Here is a tiny trained network, its code and every weight. The questions are about switching its units off for an input and a target symbol, where a switched-off unit gives its printed mean instead of its output.

import numpy as np


def w(rows, s, z=0):
    codes = np.array(rows[::2]) - 128.0
    scale = np.full(codes.shape[1], s)
    scale[-1] = z or s
    return codes * scale


def f(y):
    return y / 2 * (1 + np.tanh(0.7978845608 * (y + 0.044715 * y**3)))


def softmax(a):
    e = np.exp(a - a.max(-1, keepdims=True))
    return e / e.sum(-1, keepdims=True)


def log_softmax(a):
    a = a - a.max(-1, keepdims=True)
    return a - np.log(np.exp(a).sum(-1, keepdims=True))


def net(x, mask):
    ids = ['ΓΠΣΦαβδεζηθλμψ'.index(c) for c in x.split()]
    T = len(ids)
    res = E[ids] + P[:T]
    r = res
    for j in range(3):
        rows = slice(3 * j, 3 * j + 3)
        q, k, v = (r @ M[0][rows].T for M in (Q, K, V))
        z = softmax(np.where(np.tri(T) > 0, q @ k.T / 3**0.5, -1e9)) @ v
        o = O[0][rows]
        res = res + np.where(mask[j], z, o[:, -1]) @ o[:, :-1]
    y = f(res @ A[0][:, :-1].T + A[0][:, -1])
    res = res + np.where(mask[3:11], y, B[0][:, -1]) @ B[0][:, :-1]
    return log_softmax(res[-1] @ U[:, :-1].T + U[:, -1])


Q, K, V, O, A, B = {}, {}, {}, {}, {}, {}
E = w([
[144,100,172,129],'Γ',
[147,101,174,123],'Π',
[152,86,168,111],'Σ',
[231,92,171,223],'Φ',
[150,81,165,108],'α',
[160,94,168,129],'β',
[151,135,204,137],'δ',
[105,113,193,96],'ε',
[122,126,184,145],'ζ',
[105,105,168,110],'η',
[138,156,157,254],'θ',
[104,144,211,137],'λ',
[132,103,85,205],'μ',
[68,122,142,169],'ψ',
],0.022)
P = w([
[128,35,255,206],'0',
[127,46,237,199],'1',
[128,68,216,187],'2',
[131,85,185,163],'3',
[128,109,164,149],'4',
[137,140,151,153],'5',
[127,155,132,144],'6',
[128,181,130,145],'7',
[117,205,141,164],'8',
],0.0072)
Q[0] = w([
[92,163,7,39],'H0',
[92,94,167,153],'H0',
[180,130,124,63],'H0',
[96,149,55,123],'H1',
[144,130,165,112],'H1',
[98,104,120,188],'H1',
[159,152,111,152],'H2',
[135,128,180,118],'H2',
[171,139,75,156],'H2',
],0.02)
K[0] = w([
[173,4,213,170],'H0',
[77,219,115,139],'H0',
[217,126,166,115],'H0',
[145,61,239,171],'H1',
[116,236,91,112],'H1',
[227,119,107,159],'H1',
[92,173,56,141],'H2',
[220,153,191,76],'H2',
[75,105,66,93],'H2',
],0.012)
V[0] = w([
[70,114,97,47],'H0',
[155,195,197,107],'H0',
[250,40,103,109],'H0',
[87,95,43,150],'H1',
[29,123,168,120],'H1',
[171,130,119,79],'H1',
[134,97,86,74],'H2',
[42,141,189,80],'H2',
[145,120,135,119],'H2',
],0.012)
O[0] = w([
[168,2,210,191,9],'H0',
[246,140,97,85,119],'H0',
[123,243,212,182,123],'H0',
[23,115,123,127,87],'H1',
[128,95,77,179,132],'H1',
[151,142,188,185,66],'H1',
[136,97,186,156,38],'H2',
[140,52,136,50,114],'H2',
[103,134,148,126,141],'H2',
],0.0099,0.011)
A[0] = w([
[57,77,188,156,127],'N0',
[32,177,85,183,116],'N1',
[156,191,28,41,93],'N2',
[160,163,81,254,84],'N3',
[179,97,75,205,82],'N4',
[143,135,157,45,184],'N5',
[101,69,242,88,255],'N6',
[82,48,80,110,84],'N7',
],0.0079,0.008)
B[0] = w([
[215,118,102,13,131],'N0',
[175,87,182,116,246],'N1',
[110,93,203,118,249],'N2',
[50,77,151,44,188],'N3',
[2,200,174,119,134],'N4',
[121,140,189,188,196],'N5',
[43,86,97,250,160],'N6',
[155,226,88,139,148],'N7',
],0.0083,0.012)
U = w([
[129,180,139,147,112],'Γ',
[129,168,149,148,102],'Π',
[121,169,162,173,107],'Σ',
[114,242,115,106,90],'Φ',
[120,160,169,179,94],'α',
[135,232,117,177,163],'β',
[159,163,177,99,116],'δ',
[135,89,183,155,139],'ε',
[143,127,155,110,139],'ζ',
[128,108,153,171,174],'η',
[107,159,145,1,2],'θ',
[139,67,179,55,90],'λ',
[35,127,193,120,146],'μ',
[103,162,60,118,180],'ψ',
],0.0095,0.0072)

Each question gives the input, a string of symbols that net reads in full, and the target symbol t.
The units are the heads (3 rows each of Q, K, V and O) and the neurons (one row each of A and B). Each row of codes is followed by its name. A weight is (code - 128) times the scale printed after its matrix; where a second scale follows, it is the last column's (O, A, B and U).
mask holds one flag per unit, heads first, then neurons. A switched-off unit (its flag False) gives its mean, the last column of its rows in O or B, instead of its output. The means were averaged over made-up inputs and are rounded, as every weight is.
A unit's drop is (log p(t) with every unit on - log p(t) with that unit switched off) / (log p(t) with every unit on - log p(t) with every unit switched off).
The circuit of an input: a set's keep is (log p(t) with only the set's units on - log p(t) with every unit switched off) / (log p(t) with every unit on - log p(t) with every unit switched off). Starting from all 11 units, units are removed one at a time, each time the one whose removal leaves the highest keep (on an exact tie, the one counted first), for as long as the keep stays at least 0.8.
units of the circuit, in order: the units of the circuit, biggest drop first
unit that matters most: the unit with the biggest drop
k most important neurons: the k neurons with the biggest drops, biggest first
heads that matter: for each layer, one digit per head in row order, 1 if its drop is at least 0.15 and else 0, layers parted by /
drop of u: that unit's drop, to one decimal
input θ α ψ μ, target ψ: heads that matter -> 100
input μ μ β, target μ: 2 most important neurons -> N6, N7
input Γ μ μ μ δ, target μ: heads that matter -> 011
input Σ δ β, target δ: units of the circuit, in order -> H0, H1
input μ β μ ε β α Γ θ ζ, target θ: units of the circuit, in order -> H0
input η Π μ δ θ Σ, target θ: 3 most important neurons -> N6, N2, N1
input μ λ Π ψ ψ ζ, target ψ: heads that matter -> 110
input ψ Π λ ψ α, target ψ: heads that matter -> 110
input λ ψ ε, target ψ: units of the circuit, in order -> N7, H1, H0, N1
input Φ θ μ μ Φ, target μ: units of the circuit, in order -> N3, H0
input Γ ψ Γ, target ψ: 2 most important neurons -> N7, N1
input δ ε δ Φ α Φ ψ Γ, target ψ: units of the circuit, in order -> H0, H1, N7, N1
input Σ ζ β Γ δ, target δ: units of the circuit, in order -> H0, H1
input β δ λ, target λ: units of the circuit, in order -> H0
input ζ α λ μ ζ λ ψ α η, target ψ: units of the circuit, in order -> H0, N7, N1, H1
input θ μ β δ μ ψ β λ, target ψ: units of the circuit, in order -> H0, N7, H1, N1
input Π β ψ, target ψ: units of the circuit, in order -> H0, N2, N7
input ψ μ μ, target ψ: units of the circuit, in order -> H0, N7, H1
input β ψ δ Σ Π β Σ δ, target δ: 3 most important neurons -> N6, N2, N3
input ε Γ λ β, target λ: 2 most important neurons -> N2, N6
input α λ α β, target λ: 2 most important neurons -> N2, N7
input β δ μ β θ, target μ: 3 most important neurons -> N2, N3, N7
input β α μ Γ μ α, target μ: unit that matters most -> H1
input Γ μ ε θ, target μ: heads that matter -> 010
input ψ μ β Γ θ β, target θ: 2 most important neurons -> N2, N6
input δ θ β, target θ: heads that matter -> 100
input ψ μ δ λ δ, target λ: heads that matter -> 101
input δ Σ ε ψ ε Γ μ α, target μ: heads that matter -> 011
input α Π Γ ζ Σ Γ δ ψ θ, target ψ: most important neuron -> N1
input β δ ψ ε, target ψ: drop of N7 -> 0.4
